Below are the code and all the weights of a small trained network. Each question names an input and a target symbol and asks about switching units off, where a switched-off unit gives its printed mean instead of its output.

import numpy as np


def w(rows, s, z=0):
    codes = np.array(rows[::2]) - 128.0
    scale = np.full(codes.shape[1], s)
    scale[-1] = z or s
    return codes * scale


def f(y):
    return y / 2 * (1 + np.tanh(0.7978845608 * (y + 0.044715 * y**3)))


def softmax(a):
    e = np.exp(a - a.max(-1, keepdims=True))
    return e / e.sum(-1, keepdims=True)


def log_softmax(a):
    a = a - a.max(-1, keepdims=True)
    return a - np.log(np.exp(a).sum(-1, keepdims=True))


def net(x, mask):
    ids = ['ΘΞΠΩαβγεζλμσφψ'.index(c) for c in x.split()]
    T = len(ids)
    res = E[ids] + P[:T]
    r = res
    for j in range(3):
        rows = slice(4 * j, 4 * j + 4)
        q, k, v = (r @ M[0][rows].T for M in (Q, K, V))
        z = softmax(np.where(np.tri(T) > 0, q @ k.T / 4**0.5, -1e9)) @ v
        o = O[0][rows]
        res = res + np.where(mask[j], z, o[:, -1]) @ o[:, :-1]
    y = f(res @ A[0][:, :-1].T + A[0][:, -1])
    res = res + np.where(mask[3:11], y, B[0][:, -1]) @ B[0][:, :-1]
    return log_softmax(res[-1] @ U[:, :-1].T + U[:, -1])


Q, K, V, O, A, B = {}, {}, {}, {}, {}, {}
E = w([
[145,98,149,152,127,130,103,212,162,134,125,165],'Θ',
[87,183,143,141,153,132,102,180,105,86,138,180],'Ξ',
[254,81,146,97,151,36,100,93,75,104,142,102],'Π',
[64,153,148,157,71,123,143,156,165,109,157,62],'Ω',
[107,126,166,129,191,142,142,196,158,46,109,134],'α',
[72,85,106,120,44,146,176,128,104,86,144,131],'β',
[95,135,90,122,69,111,150,111,114,174,108,135],'γ',
[120,184,130,127,153,107,169,182,122,154,129,154],'ε',
[81,78,113,131,79,149,158,119,155,105,98,83],'ζ',
[164,93,127,120,102,185,152,192,73,137,148,205],'λ',
[70,141,119,156,130,156,60,122,82,150,64,88],'μ',
[147,131,144,149,131,220,132,164,108,156,106,73],'σ',
[78,143,87,107,142,137,138,106,73,129,61,145],'φ',
[148,102,91,102,149,142,140,126,137,157,50,162],'ψ',
],0.026)
P = w([
[123,130,143,119,147,116,148,173,135,154,85,91],'0',
[153,149,94,169,145,148,150,129,147,121,97,124],'1',
[160,164,152,162,132,136,152,122,135,122,59,139],'2',
[93,112,153,78,166,137,144,138,150,171,148,117],'3',
[148,147,73,219,179,183,160,56,160,132,136,153],'4',
[167,149,51,128,135,142,133,184,146,111,107,106],'5',
[92,127,193,81,179,174,127,76,160,167,165,143],'6',
[103,105,135,59,146,131,148,183,141,163,141,73],'7',
[172,143,21,196,152,165,150,121,155,116,132,137],'8',
[180,136,217,111,77,135,172,168,122,104,65,143],'9',
[92,117,154,23,161,163,106,154,158,162,176,99],'10',
[168,166,5,107,154,201,58,129,179,119,180,122],'11',
[172,135,92,149,108,151,160,171,139,107,100,127],'12',
[131,103,119,88,124,154,138,187,142,153,145,112],'13',
],0.016)
Q[0] = w([
[126,206,118,105,99,156,186,107,69,145,139,137],'h1',
[104,131,119,151,150,182,136,93,110,145,138,131],'h1',
[101,157,129,146,179,76,72,156,141,143,97,140],'h1',
[114,159,93,106,70,169,151,149,117,194,145,124],'h1',
[172,188,55,180,87,88,121,160,168,121,169,125],'h2',
[161,116,63,239,178,200,109,4,171,97,188,170],'h2',
[179,109,84,138,99,173,148,163,79,42,4,99],'h2',
[149,218,158,211,69,9,119,156,136,153,141,151],'h2',
[95,125,230,25,100,97,126,244,65,149,84,92],'h3',
[93,73,163,19,167,134,144,32,128,198,205,150],'h3',
[66,58,156,142,180,109,162,168,106,186,160,119],'h3',
[78,180,164,174,159,202,17,151,186,120,190,146],'h3',
],0.012)
K[0] = w([
[160,156,152,120,139,81,138,104,53,125,137,110],'h1',
[137,141,126,142,133,160,115,82,112,116,146,123],'h1',
[93,171,126,123,161,106,75,154,147,139,118,153],'h1',
[163,107,102,102,127,100,79,134,107,149,177,88],'h1',
[104,169,182,62,72,173,108,141,161,144,95,171],'h2',
[141,125,229,163,114,118,157,84,110,128,87,148],'h2',
[146,105,173,8,133,97,76,109,110,136,170,91],'h2',
[48,131,131,94,134,165,150,171,155,174,108,143],'h2',
[146,115,25,75,153,108,98,173,121,116,181,74],'h3',
[115,141,71,249,125,144,179,153,135,118,90,153],'h3',
[145,148,54,175,150,155,97,78,151,97,177,129],'h3',
[216,125,160,182,137,63,142,76,81,95,132,106],'h3',
],0.017)
V[0] = w([
[148,81,145,156,75,167,140,120,93,122,179,106],'h1',
[140,90,152,127,107,87,134,110,158,77,134,168],'h1',
[99,139,125,121,123,166,193,130,149,121,95,135],'h1',
[159,111,130,135,180,129,129,66,131,88,112,100],'h1',
[152,90,112,122,89,97,135,153,127,123,196,189],'h2',
[166,200,186,143,193,63,77,136,23,132,165,182],'h2',
[100,167,127,149,184,206,171,177,94,70,134,151],'h2',
[148,85,130,77,181,128,134,116,253,96,50,162],'h2',
[166,58,148,178,98,215,84,156,124,217,106,121],'h3',
[74,136,143,190,53,81,68,136,162,106,183,103],'h3',
[143,194,159,152,162,140,184,159,250,125,128,95],'h3',
[104,50,142,168,144,97,82,114,92,29,135,136],'h3',
],0.011)
O[0] = w([
[100,161,130,101,167,86,115,145,158,119,96,104,97],'h1',
[87,155,93,86,114,151,124,124,92,170,141,80,67],'h1',
[138,128,116,187,133,154,23,146,154,112,157,179,207],'h1',
[92,152,137,71,88,85,150,170,121,147,164,123,93],'h1',
[86,131,182,192,127,156,172,76,109,138,68,174,62],'h2',
[93,66,178,82,138,125,140,135,109,106,46,126,2],'h2',
[204,166,79,194,77,95,117,165,106,100,70,134,183],'h2',
[160,149,179,94,88,194,127,133,59,194,189,123,200],'h2',
[106,109,161,174,181,69,182,128,84,189,156,47,193],'h3',
[117,169,120,118,155,162,118,86,116,2,156,127,20],'h3',
[158,132,100,67,101,179,227,112,150,143,58,124,179],'h3',
[137,147,153,193,65,126,104,189,73,38,128,152,30],'h3',
],0.011,0.0078)
A[0] = w([
[172,180,165,113,114,163,131,150,150,164,255,117,82],'n1',
[76,71,94,74,63,54,159,26,60,113,136,118,113],'n2',
[114,77,158,171,200,204,103,235,111,195,125,177,86],'n3',
[209,109,112,161,174,115,121,79,94,132,145,182,254],'n4',
[77,79,129,23,206,116,153,135,13,138,141,225,25],'n5',
[195,162,87,65,114,191,118,86,128,149,122,122,92],'n6',
[149,99,130,152,173,99,137,106,153,235,138,54,41],'n7',
[117,120,85,185,180,38,103,105,78,43,176,123,71],'n8',
],0.0071,0.0075)
B[0] = w([
[111,79,35,131,120,129,113,118,118,78,57,101,233],'n1',
[111,70,157,125,41,138,2,125,120,143,123,166,160],'n2',
[135,190,155,106,60,90,138,46,190,145,125,105,213],'n3',
[21,94,157,128,141,145,106,179,103,128,157,103,222],'n4',
[193,154,60,232,168,134,182,152,128,84,124,152,173],'n5',
[150,125,162,153,119,58,180,95,148,65,127,93,197],'n6',
[112,171,154,69,111,136,111,152,103,62,125,180,250],'n7',
[179,134,139,54,159,168,139,9,79,135,159,123,147],'n8',
],0.0097,0.021)
U = w([
[175,66,123,172,89,112,55,166,181,189,148,150,181],'Θ',
[132,185,128,142,89,171,61,115,92,95,150,192,94],'Ξ',
[182,30,168,107,140,72,98,128,90,91,153,103,217],'Π',
[75,67,105,187,103,122,124,160,127,114,121,52,100],'Ω',
[101,128,168,135,89,102,156,140,175,29,178,152,53],'α',
[108,45,151,132,69,129,123,139,135,100,173,166,116],'β',
[97,140,113,83,49,125,94,82,112,124,115,144,3],'γ',
[126,182,101,105,159,102,143,201,109,121,115,147,148],'ε',
[3,86,142,97,143,180,90,148,197,113,118,129,186],'ζ',
[204,117,128,140,73,169,154,175,127,126,190,186,137],'λ',
[86,125,144,182,132,43,99,78,116,125,64,98,72],'μ',
[104,118,176,147,108,239,161,166,107,183,146,56,244],'σ',
[117,133,99,127,136,151,63,159,99,91,32,181,64],'φ',
[179,70,97,135,146,95,133,82,159,172,76,146,176],'ψ',
],0.0055,0.0062)

Each question gives the input, a string of symbols that net reads in full, and the target symbol t.
The units are the heads (4 rows each of Q, K, V and O) and the neurons (one row each of A and B). Each row of codes is followed by its name. A weight is (code - 128) times the scale printed after its matrix; where a second scale follows, it is the last column's (O, A, B and U).
mask holds one flag per unit, heads first, then neurons. A switched-off unit (its flag False) gives its mean, the last column of its rows in O or B, instead of its output. The means were averaged over made-up inputs and are rounded, as every weight is.
A unit's drop is (log p(t) with every unit on - log p(t) with that unit switched off) / (log p(t) with every unit on - log p(t) with every unit switched off).
The circuit of an input: a set's keep is (log p(t) with only the set's units on - log p(t) with every unit switched off) / (log p(t) with every unit on - log p(t) with every unit switched off). Starting from all 11 units, units are removed one at a time, each time the one whose removal leaves the highest keep (on an exact tie, the one counted first), for as long as the keep stays at least 0.8.
units of the circuit, in order: the units of the circuit, biggest drop first
most important unit: the unit with the biggest drop
top k neurons: the k neurons with the biggest drops, biggest first
heads that matter: for each layer, one digit per head in row order, 1 if its drop is at least 0.15 and else 0, layers parted by /
input β ε Θ Ω φ ζ Π γ γ ψ Ω Ξ Ω, target Ω: units of the circuit, in order => [h1, h3, n7]
input ζ β ψ γ λ Θ ε, target μ: most important unit => h2
input ζ Π γ λ Ω σ Θ μ ζ ζ ψ ψ λ ε, target ε: heads that matter => 100
input β σ Ξ σ, target ε: units of the circuit, in order => [n7, h3, h2]
input γ α Ω λ Ω α, target μ: heads that matter => 011
input β Θ α σ α γ, target ε: units of the circuit, in order => [h3, n7, h2]
input α γ Θ λ ψ γ ε, target γ: heads that matter => 011
input ζ φ Ξ φ Θ ζ β γ Θ, target Ξ: heads that matter => 011
input Ξ γ γ λ α α β ζ φ, target Ξ: heads that matter => 001
input φ λ α Θ γ λ Ξ γ γ Ξ γ Ω λ, target ζ: units of the circuit, in order => [h2, h3, n4]
input ψ ζ γ γ σ α Θ λ φ β Ω, target Θ: units of the circuit, in order => [h3, h2]
input ζ ε β α ε φ ζ Θ β Θ ψ γ λ, target γ: top 2 neurons => [n3, n7]
input γ φ ζ α, target Θ: heads that matter => 001
input γ φ φ ζ γ Ξ ζ σ Π σ α ζ γ γ, target γ: most important unit => h1
input Ξ ε ζ, target φ: heads that matter => 011
input γ ζ λ α φ ε μ ζ φ φ, target Ω: heads that matter => 010
input α ζ α Ω ε, target λ: units of the circuit, in order => [h3, h2]
input γ γ λ Θ ζ λ λ Ξ Ξ λ γ γ, target μ: units of the circuit, in order => [h2, h3]
input γ γ ε Ξ, target ζ: heads that matter => 011
input Ξ Θ γ ζ Π λ φ α ε ε λ, target λ: heads that matter => 110
input γ γ σ Ω γ γ γ Θ φ σ β ζ Π φ, target φ: units of the circuit, in order => [n5, n2, h2]
input γ γ Θ, target ζ: units of the circuit, in order => [h2, h3]
input β ψ ψ γ μ ε Ω ζ φ σ, target Ω: most important unit => n1
input μ ζ ζ Ξ, target Ω: heads that matter => 010
input λ γ γ λ γ Ξ γ ε γ γ φ, target ζ: units of the circuit, in order => [h2, h3, h1, n4]
input α α Π ζ Ξ ε φ γ γ γ α ψ μ, target μ: units of the circuit, in order => [h2, n3, h3, n5]
input γ σ α, target ζ: units of the circuit, in order => [h2, h3]
input γ ψ γ ψ, target γ: most important unit => n7
